Here is a tiny trained network, its code and every weight. The questions are about switching its units off for an input and a class, where a switched-off unit gives its printed mean instead of its output.

import numpy as np


def w(rows, s, z=0):
    codes = np.array(rows[::2]) - 128.0
    scale = np.full(codes.shape[1], s)
    scale[-1] = z or s
    return codes * scale


def norm(h):
    return h / np.sqrt((h * h).mean(-1, keepdims=True) + 1e-5)


def f(y):
    return np.maximum(y, 0)


def log_softmax(a):
    a = a - a.max(-1, keepdims=True)
    return a - np.log(np.exp(a).sum(-1, keepdims=True))


def net(x, mask):
    res = np.array(x, float).reshape(1, 6) / 4 @ E
    u = 0
    for l in range(4):
        y = f(norm(res) @ A[l][:, :-1].T + A[l][:, -1])
        res = res + np.where(mask[u : u + 9], y, B[l][:, -1]) @ B[l][:, :-1]
        u += 9
    return log_softmax(norm(res)[-1] @ U[:, :-1].T + U[:, -1])


A, B = {}, {}
E = w([
[97,102,173,138],'x0',
[82,120,112,111],'x1',
[174,213,112,83],'x2',
[85,166,89,150],'x3',
[14,180,109,46],'x4',
[43,152,116,255],'x5',
],0.0085)
A[0] = w([
[24,159,169,133,83],'0.n1',
[57,137,184,105,73],'0.n2',
[120,138,188,72,42],'0.n3',
[152,134,173,90,112],'0.n4',
[134,193,69,89,110],'0.n5',
[123,146,47,133,146],'0.n6',
[10,222,87,94,55],'0.n7',
[135,75,184,121,97],'0.n8',
[93,172,124,144,4],'0.n9',
],0.013,0.0021)
B[0] = w([
[109,94,151,60,219],'0.n1',
[33,122,108,73,190],'0.n2',
[138,108,73,99,175],'0.n3',
[189,89,74,95,177],'0.n4',
[146,187,87,174,193],'0.n5',
[128,144,151,168,167],'0.n6',
[112,121,255,124,254],'0.n7',
[93,148,165,165,178],'0.n8',
[133,132,158,96,157],'0.n9',
],0.0093,0.0075)
A[1] = w([
[189,148,84,62,15],'1.n1',
[193,124,111,82,54],'1.n2',
[137,91,54,150,102],'1.n3',
[27,100,86,91,52],'1.n4',
[146,185,147,98,45],'1.n5',
[133,182,139,157,220],'1.n6',
[108,88,134,49,96],'1.n7',
[4,88,127,138,118],'1.n8',
[188,125,123,134,3],'1.n9',
],0.011,0.0014)
B[1] = w([
[143,78,104,111,204],'1.n1',
[140,110,2,49,197],'1.n2',
[111,65,142,109,153],'1.n3',
[84,58,121,164,212],'1.n4',
[148,60,141,210,167],'1.n5',
[208,194,163,86,174],'1.n6',
[177,105,200,112,222],'1.n7',
[180,61,156,119,254],'1.n8',
[149,86,144,76,176],'1.n9',
],0.0068,0.0059)
A[2] = w([
[183,6,150,150,218],'2.n1',
[65,159,120,137,128],'2.n2',
[221,60,224,83,127],'2.n3',
[138,34,116,139,118],'2.n4',
[160,202,90,114,3],'2.n5',
[142,88,149,92,65],'2.n6',
[170,222,190,136,170],'2.n7',
[129,198,112,84,84],'2.n8',
[140,196,24,137,96],'2.n9',
],0.012,0.0036)
B[2] = w([
[112,142,46,150,245],'2.n1',
[190,116,207,21,138],'2.n2',
[79,168,61,96,241],'2.n3',
[64,254,97,120,185],'2.n4',
[85,128,169,137,141],'2.n5',
[131,155,118,158,163],'2.n6',
[188,146,127,243,166],'2.n7',
[117,184,144,201,140],'2.n8',
[98,169,238,204,147],'2.n9',
],0.008,0.012)
A[3] = w([
[178,41,168,147,3],'3.n1',
[138,75,200,126,109],'3.n2',
[166,73,8,137,161],'3.n3',
[211,118,108,81,94],'3.n4',
[48,216,68,93,173],'3.n5',
[76,92,122,160,154],'3.n6',
[104,76,183,182,163],'3.n7',
[67,85,95,96,62],'3.n8',
[95,27,107,91,119],'3.n9',
],0.011,0.0056)
B[3] = w([
[18,81,104,138,128],'3.n1',
[102,120,84,62,151],'3.n2',
[104,1,156,99,236],'3.n3',
[94,98,59,65,162],'3.n4',
[165,143,182,189,254],'3.n5',
[30,85,56,160,177],'3.n6',
[180,168,56,118,175],'3.n7',
[127,142,115,193,171],'3.n8',
[199,212,177,200,181],'3.n9',
],0.0088,0.0085)
U = w([
[167,108,94,174,31],'0',
[137,119,121,184,125],'1',
[168,56,32,71,155],'2',
[42,97,107,181,203],'3',
[4,130,197,117,116],'4',
[151,177,181,178,214],'5',
[176,75,195,114,2],'6',
],0.016,0.0056)

Each question gives the input, the list of numbers given to net, and the class t.
The units are the neurons (one row each of A and B). Each row of codes is followed by its name. A weight is (code - 128) times the scale printed after its matrix; where a second scale follows, it is the last column's (A, B and U).
mask holds one flag per neuron, layer by layer. A switched-off neuron (its flag False) gives its mean, the last column of its row in B, instead of its output. The means were averaged over made-up inputs and are rounded, as every weight is.
A unit's drop is (log p(t) with every unit on - log p(t) with that unit switched off) / (log p(t) with every unit on - log p(t) with every unit switched off).
The circuit of an input: a set's keep is (log p(t) with only the set's units on - log p(t) with every unit switched off) / (log p(t) with every unit on - log p(t) with every unit switched off). Starting from the 12 units with the biggest drops (on a tie, the unit counted first), units are removed one at a time, each time the one whose removal leaves the highest keep (on an exact tie, the one counted first), for as long as the keep stays at least 0.8.
circuit, biggest first: the units of the circuit, biggest drop first
k most important neurons: the k neurons with the biggest drops, biggest first
top k neurons in layer l: the k neurons of layer l with the biggest drops, biggest first
drop of u: that unit's drop, to one decimal
input [2,7,-7,-8,-8,-3], class 3: circuit, biggest first -> (0.n8 2.n4 2.n3)
input [-3,-8,7,4,-5,-3], class 2: most important neuron -> (1.n1)
input [0,-7,-7,8,6,7], class 4: circuit, biggest first -> (0.n7 2.n2)
input [-1,8,6,-2,-5,2], class 5: top 2 neurons in layer 2 -> (2.n9 2.n1)
input [-3,5,7,-2,4,-4], class 5: 2 most important neurons -> (0.n5 1.n8)
input [-8,8,-5,-5,4,7], class 4: 2 most important neurons -> (0.n7 0.n1)
input [5,-5,-7,-5,6,-4], class 3: 2 most important neurons -> (0.n7 1.n4)
input [7,3,2,-5,3,-5], class 2: 2 most important neurons -> (0.n4 0.n7)
input [0,5,5,8,6,-7], class 5: top 2 neurons in layer 2 -> (2.n7 2.n8)
input [-1,-1,-8,-4,-8,-2], class 3: 2 most important neurons -> (2.n4 0.n8)
input [8,1,-1,-7,-7,-3], class 2: top 2 neurons in layer 3 -> (3.n3 3.n9)
input [-8,7,-3,-7,-2,0], class 3: top 2 neurons in layer 0 -> (0.n8 0.n4)
input [-7,0,-4,4,2,5], class 4: top 2 neurons in layer 0 -> (0.n7 0.n4)
input [-8,8,-4,4,5,-2], class 4: circuit, biggest first -> (0.n7)
input [-6,-4,1,3,5,6], class 5: top 2 neurons in layer 3 -> (3.n3 3.n7)
input [8,-8,-5,-6,0,-6], class 2: top 2 neurons in layer 0 -> (0.n4 0.n7)
input [-3,2,-6,2,3,5], class 4: top 2 neurons in layer 0 -> (0.n7 0.n1)
input [2,6,8,3,-2,-2], class 5: drop of 0.n5 -> 0.7
input [-1,4,-3,7,-7,-4], class 3: drop of 2.n4 -> 0.3
input [-1,5,6,3,-4,6], class 5: drop of 0.n8 -> 0.0
input [-8,2,-6,-4,-5,-1], class 3: most important neuron -> (2.n4)
